Here is a tiny trained network, its code and every weight. The questions are about switching its units off for an input and a target symbol, where a switched-off unit gives its printed mean instead of its output.

import numpy as np


def w(rows, s, z=0):
    codes = np.array(rows[::2]) - 128.0
    scale = np.full(codes.shape[1], s)
    scale[-1] = z or s
    return codes * scale


def f(y):
    return np.maximum(y, 0)


def softmax(a):
    e = np.exp(a - a.max(-1, keepdims=True))
    return e / e.sum(-1, keepdims=True)


def log_softmax(a):
    a = a - a.max(-1, keepdims=True)
    return a - np.log(np.exp(a).sum(-1, keepdims=True))


def net(x, mask):
    ids = ['αγεζηθλμξστφω'.index(c) for c in x.split()]
    T = len(ids)
    res = E[ids] + P[:T]
    u = 0
    for l in range(2):
        q, k, v = (res @ M[l].T for M in (Q, K, V))
        z = softmax(np.where(np.tri(T) > 0, q @ k.T / 4**0.5, -1e9)) @ v
        res = res + np.where(mask[u], z, O[l][:, -1]) @ O[l][:, :-1]
        u += 1
        y = f(res @ A[l][:, :-1].T + A[l][:, -1])
        res = res + np.where(mask[u : u + 24], y, B[l][:, -1]) @ B[l][:, :-1]
        u += 24
    return log_softmax(res[-1] @ U[:, :-1].T + U[:, -1])


Q, K, V, O, A, B = {}, {}, {}, {}, {}, {}
E = w([
[112,131,154,63,108],'α',
[94,75,180,78,65],'γ',
[125,76,5,82,136],'ε',
[226,159,75,101,114],'ζ',
[170,165,128,149,17],'η',
[206,104,151,91,144],'θ',
[207,120,173,159,92],'λ',
[114,96,100,177,103],'μ',
[98,105,71,174,78],'ξ',
[49,135,141,126,159],'σ',
[45,166,122,104,14],'τ',
[155,27,164,132,132],'φ',
[155,75,179,171,69],'ω',
],0.022)
P = w([
[145,51,98,223,223],'0',
[145,103,152,120,194],'1',
[155,129,168,89,154],'2',
[180,133,174,75,94],'3',
[183,138,179,41,64],'4',
[172,120,168,13,19],'5',
[176,132,179,6,4],'6',
],0.0044)
Q[0] = w([
[102,164,90,112,122],'L0H1',
[160,69,132,154,100],'L0H1',
[197,123,123,120,6],'L0H1',
[96,141,173,146,118],'L0H1',
],0.012)
K[0] = w([
[123,211,146,169,80],'L0H1',
[142,98,206,223,68],'L0H1',
[251,255,143,34,91],'L0H1',
[39,134,97,132,125],'L0H1',
],0.0063)
V[0] = w([
[131,95,203,254,123],'L0H1',
[171,110,144,69,78],'L0H1',
[136,62,163,120,78],'L0H1',
[134,122,83,150,88],'L0H1',
],0.0078)
O[0] = w([
[160,98,82,182,86,101],'L0H1',
[210,183,234,93,182,254],'L0H1',
[51,109,116,139,116,202],'L0H1',
[119,210,149,1,119,137],'L0H1',
],0.0071,0.0063)
A[0] = w([
[145,183,128,122,75,116],'L0N1',
[133,108,116,86,114,109],'L0N2',
[195,56,145,122,150,115],'L0N3',
[156,140,155,185,59,66],'L0N4',
[179,67,80,132,103,117],'L0N5',
[140,73,181,114,159,103],'L0N6',
[95,178,184,92,127,168],'L0N7',
[199,189,103,155,101,202],'L0N8',
[156,76,10,111,99,1],'L0N9',
[147,146,51,196,160,15],'L0N10',
[20,163,89,76,125,46],'L0N11',
[64,159,131,153,72,86],'L0N12',
[155,143,161,75,129,50],'L0N13',
[80,166,112,71,224,189],'L0N14',
[152,136,196,56,141,120],'L0N15',
[152,149,140,161,83,57],'L0N16',
[158,88,119,158,165,136],'L0N17',
[128,107,117,175,86,146],'L0N18',
[147,76,163,117,141,83],'L0N19',
[124,149,193,125,113,131],'L0N20',
[124,146,90,169,75,177],'L0N21',
[206,144,108,120,111,93],'L0N22',
[57,119,156,177,218,88],'L0N23',
[127,210,124,123,154,124],'L0N24',
],0.012,0.0049)
B[0] = w([
[169,139,166,134,106,166],'L0N1',
[136,115,127,108,96,155],'L0N2',
[246,128,66,187,168,235],'L0N3',
[75,159,134,152,135,151],'L0N4',
[139,192,173,135,117,170],'L0N5',
[167,112,121,110,173,204],'L0N6',
[128,86,134,149,83,186],'L0N7',
[106,154,106,91,126,193],'L0N8',
[71,154,190,176,145,143],'L0N9',
[55,94,94,131,77,131],'L0N10',
[189,173,82,234,124,150],'L0N11',
[179,141,74,182,189,148],'L0N12',
[118,164,111,112,126,197],'L0N13',
[102,87,253,122,157,157],'L0N14',
[142,120,61,154,130,255],'L0N15',
[150,161,153,167,135,140],'L0N16',
[164,177,149,90,115,164],'L0N17',
[173,82,158,114,186,148],'L0N18',
[168,139,141,109,162,187],'L0N19',
[154,86,142,174,136,182],'L0N20',
[93,165,142,97,207,147],'L0N21',
[136,179,100,148,83,192],'L0N22',
[167,183,29,89,118,133],'L0N23',
[106,118,109,110,59,151],'L0N24',
],0.0071,0.014)
Q[1] = w([
[249,254,69,121,133],'L1H1',
[5,100,61,12,160],'L1H1',
[63,170,108,117,149],'L1H1',
[70,133,153,100,92],'L1H1',
],0.0078)
K[1] = w([
[133,125,162,3,32],'L1H1',
[112,151,74,180,254],'L1H1',
[138,106,114,220,122],'L1H1',
[29,172,76,112,179],'L1H1',
],0.0081)
V[1] = w([
[82,170,164,49,140],'L1H1',
[191,142,72,12,157],'L1H1',
[71,173,195,65,126],'L1H1',
[181,34,199,40,111],'L1H1',
],0.012)
O[1] = w([
[177,106,107,198,170,71],'L1H1',
[130,105,11,89,165,253],'L1H1',
[222,157,63,254,110,50],'L1H1',
[72,211,176,179,197,143],'L1H1',
],0.0096,0.02)
A[1] = w([
[30,94,117,150,41,44],'L1N1',
[85,125,125,74,150,180],'L1N2',
[86,76,140,179,99,254],'L1N3',
[182,93,85,107,148,232],'L1N4',
[205,132,121,200,101,108],'L1N5',
[127,197,127,130,106,177],'L1N6',
[156,182,123,11,132,77],'L1N7',
[158,91,131,68,69,62],'L1N8',
[112,112,109,72,107,135],'L1N9',
[119,112,187,121,149,159],'L1N10',
[171,116,97,113,107,63],'L1N11',
[120,124,180,149,75,152],'L1N12',
[131,180,69,88,89,72],'L1N13',
[174,112,147,112,170,127],'L1N14',
[81,160,179,161,83,77],'L1N15',
[94,73,224,161,114,43],'L1N16',
[116,151,153,99,186,98],'L1N17',
[151,148,108,131,189,139],'L1N18',
[146,81,49,123,108,92],'L1N19',
[125,73,67,150,118,117],'L1N20',
[166,211,139,58,125,208],'L1N21',
[96,167,79,117,69,146],'L1N22',
[154,63,115,181,104,100],'L1N23',
[84,97,58,123,78,106],'L1N24',
],0.013,0.0062)
B[1] = w([
[183,181,207,2,86,141],'L1N1',
[134,56,25,175,118,198],'L1N2',
[237,159,162,222,142,136],'L1N3',
[85,130,48,134,87,225],'L1N4',
[174,27,96,157,129,159],'L1N5',
[207,93,238,36,187,142],'L1N6',
[131,110,215,141,146,254],'L1N7',
[115,140,186,150,168,180],'L1N8',
[208,199,192,134,93,191],'L1N9',
[190,139,69,167,231,149],'L1N10',
[34,186,50,80,187,175],'L1N11',
[109,106,62,224,117,143],'L1N12',
[76,155,123,123,64,187],'L1N13',
[68,171,153,160,114,174],'L1N14',
[107,126,54,136,129,139],'L1N15',
[68,170,29,138,115,142],'L1N16',
[74,215,86,72,85,174],'L1N17',
[157,172,172,154,84,183],'L1N18',
[167,147,195,84,116,197],'L1N19',
[214,182,134,90,81,162],'L1N20',
[72,27,128,199,101,214],'L1N21',
[179,149,102,115,185,154],'L1N22',
[71,177,193,127,37,145],'L1N23',
[199,99,82,182,224,158],'L1N24',
],0.0054,0.042)
U = w([
[48,144,96,116,18,126],'α',
[146,147,120,142,104,119],'γ',
[125,255,148,165,128,173],'ε',
[166,98,174,124,114,183],'ζ',
[187,108,82,205,193,136],'η',
[203,112,140,96,143,1],'θ',
[163,74,60,144,168,151],'λ',
[97,195,113,188,36,130],'μ',
[147,215,170,128,33,41],'ξ',
[67,165,40,213,106,25],'σ',
[150,241,78,116,74,106],'τ',
[174,49,83,170,58,190],'φ',
[166,56,96,103,250,204],'ω',
],0.0084,0.0045)

Each question gives the input, a string of symbols that net reads in full, and the target symbol t.
The units are the heads (4 rows each of Q, K, V and O) and the neurons (one row each of A and B). Each row of codes is followed by its name. A weight is (code - 128) times the scale printed after its matrix; where a second scale follows, it is the last column's (O, A, B and U).
mask holds one flag per unit, layer by layer, with each layer's heads first. A switched-off unit (its flag False) gives its mean, the last column of its rows in O or B, instead of its output. The means were averaged over made-up inputs and are rounded, as every weight is.
A unit's drop is (log p(t) with every unit on - log p(t) with that unit switched off) / (log p(t) with every unit on - log p(t) with every unit switched off).
The circuit of an input: a set's keep is (log p(t) with only the set's units on - log p(t) with every unit switched off) / (log p(t) with every unit on - log p(t) with every unit switched off). Starting from the 12 units with the biggest drops (on a tie, the unit counted first), units are removed one at a time, each time the one whose removal leaves the highest keep (on an exact tie, the one counted first), for as long as the keep stays at least 0.8.
circuit, biggest first: the units of the circuit, biggest drop first
unit that matters most: the unit with the biggest drop
k most important neurons: the k neurons with the biggest drops, biggest first
top k neurons in layer l: the k neurons of layer l with the biggest drops, biggest first
input θ θ φ ω, target σ: 2 most important neurons : [L1N16 L0N15]
input φ σ μ ζ η φ, target φ: top 2 neurons in layer 0 : [L0N3 L0N1]
input α φ η θ α θ φ, target η: 2 most important neurons : [L0N3 L0N4]
input γ θ θ λ, target ε: circuit, biggest first : [L1H1 L0N3]
input μ θ ζ α ε θ θ, target η: circuit, biggest first : [L0N3 L1H1]
input θ γ λ, target ε: circuit, biggest first : [L1H1]
input γ θ α α θ, target η: 2 most important neurons : [L0N3 L1N5]
input η θ θ σ, target ω: 2 most important neurons : [L0N23 L1N24]
input τ τ θ, target α: 3 most important neurons : [L0N11 L0N12 L1N17]
input θ ω σ, target ω: 4 most important neurons : [L0N23 L1N4 L1N13 L1N18]
input τ τ τ η θ θ λ, target φ: circuit, biggest first : [L1N5 L1H1 L0N3]
input θ τ φ η θ λ θ, target φ: circuit, biggest first : [L1H1 L0N3 L0N4]
input η φ φ μ θ ω, target φ: 4 most important neurons : [L0N3 L0N15 L0N1 L1N5]
input γ θ θ α η λ, target φ: 2 most important neurons : [L1N5 L0N3]
input ζ θ θ ω, target τ: unit that matters most : L0H1
input ζ θ θ φ μ φ ω, target τ: 2 most important neurons : [L0N24 L0N4]
input θ ξ τ, target ξ: circuit, biggest first : [L1H1 L1N1 L0N11 L0N7]
input θ λ ζ φ θ τ, target τ: 3 most important neurons : [L0N12 L0N11 L0N8]
input α θ τ θ φ ε, target ω: top 3 neurons in layer 0 : [L0N9 L0N12 L0N14]
input ζ θ α φ φ, target η: 2 most important neurons : [L0N3 L1N5]
input η η θ τ, target φ: top 2 neurons in layer 0 : [L0N3 L0N11]
input θ ζ φ η, target φ: top neuron in layer 1 : [L1N5]
input θ ε φ, target ω: 2 most important neurons : [L1N10 L0N9]
input θ λ φ θ φ, target ω: top 2 neurons in layer 1 : [L1N10 L1N13]
